In the rows, zero is written as 128.
Each row is followed by its class.
[140 161 172 171  96  82  81 119 130 123 103 131 119 175 142 101 102 195
 124 116 135 110 144 102 107 146 123 115 188 139 114 154 121 112 157 110
  94 168  98 130 168 120 149 120 133 102 131 134  67]
K_230
[124 122 137 105 152 115 174  84  91 151 115 163 121 129 161 198 145  78
  50 108 150 120 125 116 136  92  89 117  99  97  83 106 150 150 119 131
 166  46 175 109  98 138  68  98 125 148 137 127 169]
K_382
[149 145 116 113 114 113 128 115 108 121 128 140 120 135 132 120 121 134
 117 126 134 129 111 112 113 109 125 125 122 119 113 132 121 120 132 113
 126 136 128 116 136 113 123 126 121 123 116 125 131]
K_910
[135 109  81  88 120 149 188  60  98 138 126 171 108 136 151 186 139  87
  60 101 166 123 123  94 134  75  91 143 102  72  75  97 153 149 145 113
 157  67 166 118  82 149  70 102 136 142 111 114 195]
K_230
[143 161 204 169 148  65  90 120 139 102 106 133 105 157 166 116 139 171
  82 153 142 131 126 117 101 160 148 111 190 159 116 157  96 109 109 107
 120 158 110 158 169 113 153 142 123 102 136 177  49]
K_76
[140 116 154 143 148 119 143  46 131 110 112 136  98 160 158 164 103  68
  16 123 169 168 126 103  87 131 150 130 210 105  42 122 113 149 155 110
 134  82 114 128  96 177  95 109 125 115 111 139 127]
K_76
[158 144 129 108 127 100 139  95 125 109 131 144 117 153 135 111 125 134
  79 153 161 138 118 100 115 114 135 120 153  95  96 149 126 132 118 129
 119 135 129 127 129 107 126 121 134 118  89 135 124]
K_970
[126 141  76 109 107 174 132 165 114 151 117 133 117 113  88 112 169 172
 192 134  96  82 113 137 126 118 113 136  58 121 187 115 135 120 100 128
 121 156 137 112 140  89 172 127 125 142 138 107 133]
K_179
[111  96  84 101 122 193 169  93 105 162 138 149 118 113  96 158 144  74
 115 130 108 121 112 124 138  97 106 153  51 105 126  75 149 154 118 129
 132  57 155 104  70 118 105 117 115 162 116  91 204]
K_179
[132 122 146 124 113 120 133  92  96 139  98 125 119 163 141 146 104 125
  92  86 129 113 133 111 129 110 121 118 134 102  85 120 135 124 168 108
 131  83 139 106 116 143  86  96 134 123 126 116 132]
K_910
[132 133 160 176 153 133 125 131 144 115 119 120  91 155 173 138 132  93
  69 112 152 139 145 120  88 129 146 130 236 125 118 123 121 129 132  96
  96 143 109 114 130 174 105 104 155  94 111 127 119]
K_179
[138 118 178 159 173  97 155 118 121 127  97 145  96 140 169 202 143 105
  54 102 138 119 143 126 121 114 112 117 151 114  93 121 131 121 122  96
 150  99 144 121 105 159  85  91 125 118 160 139 106]
K_132
[131 116 119 137 131 144 127 124 137 135 152 138 117 125 105 124 131 122
 137 148 113 143 111 132 116 110 126 146  91 113 127 119 121 133 115 133
 119 101 134 116 114 116 131 140  99 134 125 123 141]
K_913
[140 144 206 191 126  65 104 123 131 120  77 126 104 190 190 146  84 136
  67  88 140 117 158 103  84 136 103  81 252 112  75 148 110 111 178 114
 107 142  98 117 145 163 105  99 137  83 149 127  53]
K_231
[162 134 201 218 166 100  87 164 167 115  91 100  81 154 137 131 110 151
 137 131 126 138 152 136  88 174 158 105 236 162 124 158  93 108 144  90
  98 187  79 105 152 167 165 105 115 103 164 150  26]
K_132
[121 120  72  86 118 166 126 143 125 136 165 121 127 106 108  99 164 130
 175 153 124 117 101 121 137 108 154 151  85 123 165 120 140 139  69 148
 121 136 155 125 116  85 127 125 120 147  95 113 174]
K_970
[121  82  85 152 163 190 170 180  98 158  93  91 117 122 156 224 128  60
 160  44 108  96 154 158 126 102  97 118 148 114 158 103 138 121 147 104
 151 129 148 102 112 194  46  77 157 128 190  99 139]
K_231
[130 138 158 168 134  97 114 107 145 104 152 135 109 144 164 107 133  87
  66 137 180 145 124 101  92 121 155 121 237 118 100 146 115 147 113 121
 113 127 120 131 138 138 116 108 132 110  86 121 144]
K_382
[129 141 142 140 133 112 122 118 117 118 111 144 127 124 100 132 120 141
 155 122 123 131 135 144 120 142 132 107 117 142 133 139 131 134 121 122
 127 116 127 150 142 107 168 131 113 130 124 107 126]
K_382
[141 133 137 122 155 126 132 134 102 147 102 131 122 135 145 174 139 140
 104 112 129 108 137 135 135 120 129 118 107 129 117 120 133 114 110 118
 146 123 148 120 122 113 107 114 121 128 146 139 106]
K_970
[117 105 134 134 151 133 144 100 114 126 129 142 119 135 131 156 102  70
  77 126 128 155 128 115 119 120 113 119 150 105  85 109 129 143 145 137
 122  76 135 110  86 127 101 107 115 128 130 116 143]
K_231
[145 136 103 150 115 140 137 175 137 134 100 116 115 133 115 138 147 172
 176 118 116  98 117 136 104 140 116 125 119 135 158 135 109 104 116 110
 133 187 114 128 162 135 147 129 127 127 156 133  91]
K_76
[128 143 142 143 135 112 102 156 116 142 125 141 119 130 135 149 159 178
 159 126 118 107 135 136 140 137 111 129  85 161 162 130 134 109 111 114
 129 159 128 132 152 110 137 137 120 131 164 141  89]
K_230
[136 110  99 129 139 125 169 102 125 120 120 150 100 139 147 169 138  82
  71 113 153 115 121 105 115  96 110 131 144  80  90 121 134 139 134 111
 154  98 147 124  98 150  90  94 140 126 127 119 164]
K_132
[119 113 102 117 117 154 133 124 109 117 106 130 144 109  92 140 140 152
 185 132  95 122 122 149 138 146 121 131  58 143 151 113 131 132 111 123
 140 119 139 158 131 106 164 151 113 142 133 118 138]
K_76
[119 136 129  91 127 115 131  71 102  97 137 153 125 132 118 131 118 116
 110 142 127 157 124 121 131 128 135 135 103 131  95 115 137 150 128 116
 126  75 140 149 108  95 140 137 117 129  97 112 164]
K_910
[139  94  89 145 132 196 155 146 114 167 113 122 111 123  97 195 122 111
 175  76 110 107 151 154 133 123  93 137  74 126 135  89 145 129 152  93
 141 120 128  79  98 179  89 109 120 152 176 102 135]
K_230
[125 100  86 119 116 194 153 199  96 183  77  98 124 119 102 180 120 171
 226  27  80  58 138 181 149 113  91 126  43 136 172  99 144 107 149 102
 153 127 149  78 136 160  78 100 122 152 195 100 119]
K_910
[103 133 138  87 122 111 131  10 104  88 143 183 127 143 129 107 138  84
  29 174 144 170 121  93 122 119 142 138 128  97  73 112 150 174 128 133
 112  38 147 162  86  88 146 136 132 120  51 105 195]
K_179
[127 100 128 136 144 140 143 104 138 132 137 136  94 130 119 152 133  83
 106 134 132 141 121 115 117 121 138 145 134 115  98 112 128 150 123 122
 133  85 132 110  82 135 119 101 109 146 127 121 154]
K_132
[129 160 164 156 101  83  67 131 133 119 125 137 124 156 126  68 129 194
 143 156 114 104 117 105 116 132 131 122 136 112 132 152 110 112 126 145
  96 148 118 149 166  78 163 139 113 114 114 133  94]
K_913
[130 154 167 146 145  84 102 139 135 117 135 149 115 139 149 122 153 168
 109 161 127 115 118 122 127 130 120 129 114 138 136 138 115 109  98 133
 125 124 133 153 152  90 139 149 115 112 136 151  97]
K_913
[117 117 104 125 115 149 116 141 139 120 151 117 123 116 131  97 169 130
 148 150 126 122  99 116 115 128 152 155 131 135 153 122 120 132  84 130
 123 139 136 140 138 110 134 132 127 135  99 136 151]
K_76
[129 126 123 120 103 134 117  94 136 116 154 134 125 129  97  78 137 138
 131 183 130 146  94 110 105 139 152 149 116 140 121 126 115 142 100 135
 119 111 126 129 120  85 166 143  97 139  99 129 132]
K_76
[128 147 188 145 143  60 113  72 145  73 124 160 108 155 148 116 118 115
  69 163 151 159 139  99  99 150 155 125 196 130  82 141 119 144 129 111
 113 105 116 174 117 106 164 131 122 108  92 135 122]
K_132
[143 157 138 133 108  72 120  44 126  85 152 186 105 165 165 107 123 120
  34 154 197 155 119  68  90 113 129 131 193  99  70 147 126 144 138 117
 116 121 120 158 125 113 122 125 133 102  80 127 136]
K_230
[125 110  95 130 116 153 133  99 121 118 158 142 119 125 156 139 150  90
 110 115 160 131 126 107 122  99 122 155 145 116 123 108 145 145 123 113
 130 110 141 133 109 152  87 113 142 127 102 114 180]
K_230
[127 114 119 129 140 132 134 126 119 111 111 133 123 118 104 162 141 137
 167 124 104 131 132 146 138 139 132 134  89 149 137 122 133 138 112 121
 141 117 132 154 112 109 163 118 112 139 146 111 139]
K_132
[121 127  89 111 117 136 161 125 124 130 114 141  98 141 146 146 149 120
  95 102 142 113 133  99 119 101  77 125 132  89 105 120 142 128 133 120
 140 127 147 108 118 144  92 126 130 121 121 108 139]
K_614
[116 154 104 102  99  97 109 121 135 103 144 150 114 138 125  67 166 169
 123 161 137 133 108  87 118 125 110 131 121 119 129 138 128 130  96 145
 111 158 135 140 142  73 164 160 108 118  85 122 122]
K_614
[108 126 115 107 138 146 153  67 104 120 111 161 110 131 118 156 126  91
  79 125 121 137 137 121 123 121 119 135 115 101 104 102 149 153 139 117
 120  63 142 145  93 118 133 119 135 123 103  96 179]
K_179
[124 125 138 124 132 113 121  73 138 111 161 165 114 140 127  99 116  96
  68 179 148 168 108  95 109 115 131 147 134  98  79 118 123 150 128 143
 105  72 135 133 101 103 123 142 102 128  84 132 163]
K_913
[133 140 164 155 142 121 115  77 133 117 125 146  96 162 126 111 111  99
  49 151 148 164 133 107  85 134 152 127 200 120  85 119 119 143 145 108
  93 110 108 113 102 133 138 111 122 110 104 121 123]
K_179
[123 125 146 155 151 112 128 121 146 105 122 118  82 155 191 140 134  85
  53 104 159 152 153  96  96 126 124 127 249 112  84 134 131 134 140 106
 111 131 122 112 123 182  80 118 145  91 102 126 116]
K_614
[118 138 123 125 141 117 122 129 121 101 110 131 108 128 112 127 133 144
 147 119 107 138 149 134 136 147 111 121 118 136 127 133 143 137 129 122
 118 119 134 150 124 115 156 147 126 114 125 110 108]
K_614
[134 138 146 116 132 108 126  91 106  90 122 147 122 134 119 130 110 128
 114 133 131 159 133 134 130 137 135 122 126 130  90 128 132 144 146 116
 119  91 125 140 120 118 150 130 122 115 107 112 129]
K_910
[111 128  52  99  98 163 146 166 118 146 129 134 120 112  95 117 177 167
 194 115  99  90 118 122 143 105  76 137  39 108 171 113 144 127  94 138
 132 160 157 119 132  91 141 138 114 146 137 105 143]
K_614
[139 142 151 161 133 109 110 152 121 130 112 140 122 137 139 152 154 177
 139 115 127 103 144 140 130 143 110 121 112 152 156 130 125 111 121 102
 128 161 123 126 152 124 126 133 122 123 167 136  70]
K_230
[133 155 200 160 150  50 103 118 147  97 131 157 102 158 162 116 152 155
  64 164 148 137 122 106 102 133 144 119 177 137 103 146 111 122  99 117
 120 134 129 148 130 103 145 119 115 108 130 155  84]
K_132
[148 144 127 145 105 125  69 177 154 120 163 125 139 115  74  50 144 192
 225 183  85 127  98 152 111 134 144 141  71 148 181 131 107 120  87 148
  89 170 116 131 154  65 194 168  92 135 124 126 109]
K_913
[135 132 135 166 127 136 107 157 132 116  87 112 121 127  99 130 131 179
 192 122  90 115 140 161 123 173 138 117 125 166 159 143 111 113 125 105
 119 169 104 158 165 127 185 144 124 120 158 130  73]
K_76
[113 104  96 115 129 164 154 115 125 142 128 130 101 133 113 145 140  98
 112 105 123 134 134 116 133 115  97 140 106 113 106  95 144 143 126 125
 131  99 148 101  83 143  92 122 108 141 124 103 153]
K_614
[134 140 173 147 161  72 117  80 115  81 107 157 121 146 156 144  92 106
  66 132 141 164 149 118 107 151 126  98 195 122  86 147 124 138 153 130
 115 101 116 169 119 116 147 123 132  94 118 123 102]
K_231
[132 101 123 136 174 156 184 130  81 181  87 138 110 123 151 249 139  91
  92  66 115 100 150 144 139 103  88 109  83 110 106 104 152 125 125 103
 175  73 170  92 104 172  66  90 126 158 178 118 142]
K_382
[136 112 105 111 138 155 149 132  94 130  97 120 127 117  99 178 111 123
 170  83  93 129 145 168 145 130 117 125  72 141 126 110 140 131 153  99
 145  93 138 117 108 143 123 121 126 133 153 101 144]
K_910
[128 147 175 153 149 116 120 144 124 132 103 141 104 140 141 143 157 154
  93 133 119 113 138 135 121 136 116 116 133 147 140 121 126 113 113 105
 115 134 126 122 137 120 137 124 125 113 144 130  90]
K_179
[143 145 157 165 150 130 114 140 123 121  82 126 110 138 110 150 112 148
 149 110  99 127 158 159 113 159 129 114 145 148 143 129 126 121 150 104
 100 145 100 143 136 137 177 128 137 108 147 112  89]
K_179
[104 131 132 129 130 109 120 107 148 105 155 134  93 143 181 100 157  98
  64 131 159 146 129  86 109 117 128 140 212 117 106 131 133 142 106 122
 112 126 138 130 124 143  95 132 137 103  78 129 141]
K_614
[111 120 115 119 130 131 134 109 128 125 173 140 121 118 136 115 159  84
 106 138 155 141  99 108 116  96 134 144 138 107 124 119 136 155  87 142
 125  94 153 127 118 114 109 112 122 143  80 113 193]
K_382
[127 130 132 136 136 116 102 157 128 104 123 131 124 111  86 120 150 170
 212 147  93 127 129 154 126 155 147 135  84 163 171 136 126 132  96 125
 123 148 122 159 133  82 201 140 107 140 141 122 109]
K_132
[112 167 176 139 128  49  84  95 162  75 166 142 105 148 161  25 132 133
  58 188 181 170 121  72 101 147 157 134 251 147 114 164 111 136 101 131
  88 160 113 160 149  91 151 157 123  89  50 154 110]
K_614
[111 153 163 121  91  69  87  87 126 107 121 142 114 164 140  65 138 181
  90 145 136 130 127  76 111 123 126 122 163 113  98 150 133 125 123 143
 102 128 130 151 143  81 161 143 115 107  78 124  99]
K_614
[143 133 162 165 161 116 130 117 128 107  88 136 106 146 142 173  91 113
 111 104 125 139 162 145 109 144 117 115 170 121 103 136 122 118 170 104
 125 106 111 146 133 170 123 135 135  98 146 127 101]
K_913
[120 104  99 134 136 163 152 130 123 147 147 123 110 118 134 160 149  75
 126 101 140 118 118 127 121  93 121 131 132 108 122 112 138 148 106 120
 141  98 154 108 115 152  90  98 135 144 114 103 188]
K_382
[129 107 119 146 170 136 159 100 130 125 119 129 101 146 196 197 114  37
  25  85 170 145 142 110  97  99 122 143 215  80  72 117 125 134 166 110
 143  78 132 114 101 206  41 107 150 103 120 132 163]
K_913
[118 127  96 124 126 128 146 132 112 126 120 154 123 129 143 137 138 112
 112 123 133 112 121 110 122 110  90 112 126  98 122 120 132 128 130 134
 131 125 143 127 122 114 114 110 124 121 138 110 134]
K_231
[172 143 124 164 140 127 131 197 120 132  80 101 108 139 132 161 109 160
 175  75 113 108 146 163 118 139 108 104 145 146 142 142 110  98 161  89
 125 198  97  92 167 170 129 118 132 110 182 129  63]
K_910
[108 123 133 118 110 112 112 109 100 145 118 133 138 137 127 117 124 140
 122 128 103 104 117 101 129 111 116 118 113 104 128 124 140 126 124 153
 115  97 149 139 118  80 125  99 117 132 128 104 134]
K_231
[161 171 146 177 122 103  91 200 134 132 102 112 114 131 108 104 136 195
 202 121 118  99 131 147 100 146 111  93 155 155 172 167 102 102 117 118
 108 229  94 113 200 117 191 128 115 122 158 128  56]
K_382
[128 144 171 153 155 100 117 149 133 129 119 143 110 141 158 151 143 158
 105 135 122 113 134 131 123 127 111 121 124 130 126 135 117 109 112 117
 128 128 133 131 152 123 119 141 114 114 152 148  88]
K_913
[147 136 109 156 113 122 134 133 124 125 116 147 115 147 142 147 128 143
 126 103 149 115 140 115 114 123 102 127 144 115 121 137 129 120 152 105
 124 162 111 120 146 147 122 126 134 117 138 120 108]
K_230
[ 98 121 130  97 150 115 141 115  95 140 133 162 143 112 148 158 165 114
  90 143 116 115 112 118 154 108  83 123  66 116 134 101 143 128  98 150
 148  81 171 142 106  85 101 118 108 143 141 122 154]
K_231
[135 126 178 172 170 103 124 122 134 114  97 129 101 156 161 155  87  79
  53 105 148 155 153 122 100 149 125  97 235 118  71 129 113 132 174 119
 108 123  95 104 112 172 101 103 121 102 148 126  78]
K_231
[147 106 126 170 159 183 142 153 114 165  87 104  98 134 102 187 114  99
 139  83  94 123 150 162 116 129 120 123 133 126 131 101 127 124 161  96
 118 130 109  77 105 183 113  99 126 137 170 106 112]
K_179
[130 108 122 138 132 150 138 103 129 128 130 125 115 130 111 134 127 113
 109 138 128 142 113 122 113 135 136 140 128 123 105 118 118 142 120 123
 127 108 126 121 113 134 130 125 111 139 121 133 129]
K_76
[146 111 135 155 144 156 136 131 127 159 116 120 107 125 101 162 112 102
 144 103 123 131 134 147 111 126 115 112 124 130 121 127 124 136 135 122
 131 116 122  86 119 149 123 106 109 148 152 107 128]
K_382
[124 156 198 174 118  53  73 118 133 111 110 135 125 172 159  77  99 157
  89 136 135 124 137  94 100 146 137  95 217 116 104 162 115 115 151 142
  88 145 103 145 154  99 154 115 127  90 121 136  65]
K_231
[138 104 131 172 160 140 134 181 146 135 120  99  91 128 158 174 151  96
 145  90 125 111 140 143 105 120 146 140 185 133 142 125 123 123 115 100
 132 153 121 113 125 180 101  95 146 123 155 134 118]
K_132
[114 132  95  58 117 131 120  59 102 104 155 162 150 113  86  99 138 134
 138 185 124 152 107 110 147 125 150 136  47 113 118 122 147 160  92 155
 125  77 160 171  98  46 169 146 111 149  65 107 189]
K_970
[134 115 148 127 116 122 141  94  87 151  93 119 121 160 146 169  99 119
  97  73 122 111 141 120 127 101 119 119 133 100  81 116 139 127 172 107
 140  78 143  96 112 155  80  90 133 125 138 114 132]
K_910
[116 105  77 106 120 185 129 167 128 139 150 106 130  96 109 118 176 138
 200 142 100 111  97 135 133 122 128 157  68 137 179 109 132 132  76 134
 131 140 150 124 135 112 131 130 129 155 120 131 165]
K_76
[142  83  98 133 142 182 170  80 110 154 125 147 111 132 121 202 115  68
  95  78 134 141 142 137 134 106  97 143  96  99  93  93 154 148 164 107
 145  69 141  93  69 186  61  94 127 145 149 100 170]
K_230
[121 122 141 149 118 140 123 117 110 157  83 128 112 155 129 147 126 137
 103  93 108  89 142 122 119 119 123 118 132 101 127 118 137 121 151 113
 115 110 129 116 124 139 114 102 144 123 136 112 122]
K_179
[141 103 152 161 148 130 134 117 137 128 124 133  94 141 123 153 128  93
  99 125 126 143 133 126 108 122 135 136 158 115  97 114 121 135 130 113
 123 112 122 105  90 147 117 101 112 139 138 128 130]
K_132
[134 132 149 128 138  63 143  46 132  84 146 173  97 158 171 129 136  82
   6 158 183 158 111  75  95 104 135 131 198  82  54 143 124 155 122 119
 133  90 134 148 105 124 109 108 132 109  82 138 153]
K_132
[103 127 101 100 113 134 113 111 134 122 167 145 116 116  89  75 162 133
 133 167 119 151 105 104 130 122 121 149  82 123 126 111 136 148  94 148
 110 111 144 125 101  78 153 149  90 144  87 112 151]
K_614
[128 128 128  97 107 115 118  65  97 135 125 145 136 154 125 108 116 134
  87 140 137 126 117  89 134 108 138 127 113  87  85 130 147 139 128 149
 120  85 150 130 108  88 116 103 126 134  83 121 155]
K_970
[102 107  73 106 129 185 137 182 133 143 148 103 118 107 126 124 181 124
 190 106 103 109 124 129 148 113 106 151  86 134 177 101 148 127  89 130
 133 142 159 109 119 135 100 134 129 146 123 110 165]
K_614
[111 146 125  81 112  99 126  72 114  81 159 163 134 122 105  84 132 129
 114 163 135 161 107 115 136 127 146 140  87 126 104 124 134 163 112 131
 115  68 145 157 109  64 162 146 109 125  73 110 168]
K_910
[110 164 185 121 142  49  81 124 125  99 153 166 132 129 154  73 154 161
  95 195 133 147 107  99 124 140 124 115 130 153 142 145 121 122  78 157
 101 138 134 167 146  42 167 150 103 116 112 158  92]
K_231
[143 122  77 103 120 163 152 167 100 150 123 122 129 109 102 147 142 141
 195  98 100 103 115 151 149 105 104 133  43 125 159 110 137 121 120 116
 142 138 146  99 127 126 114 117 120 148 152 113 150]
K_910
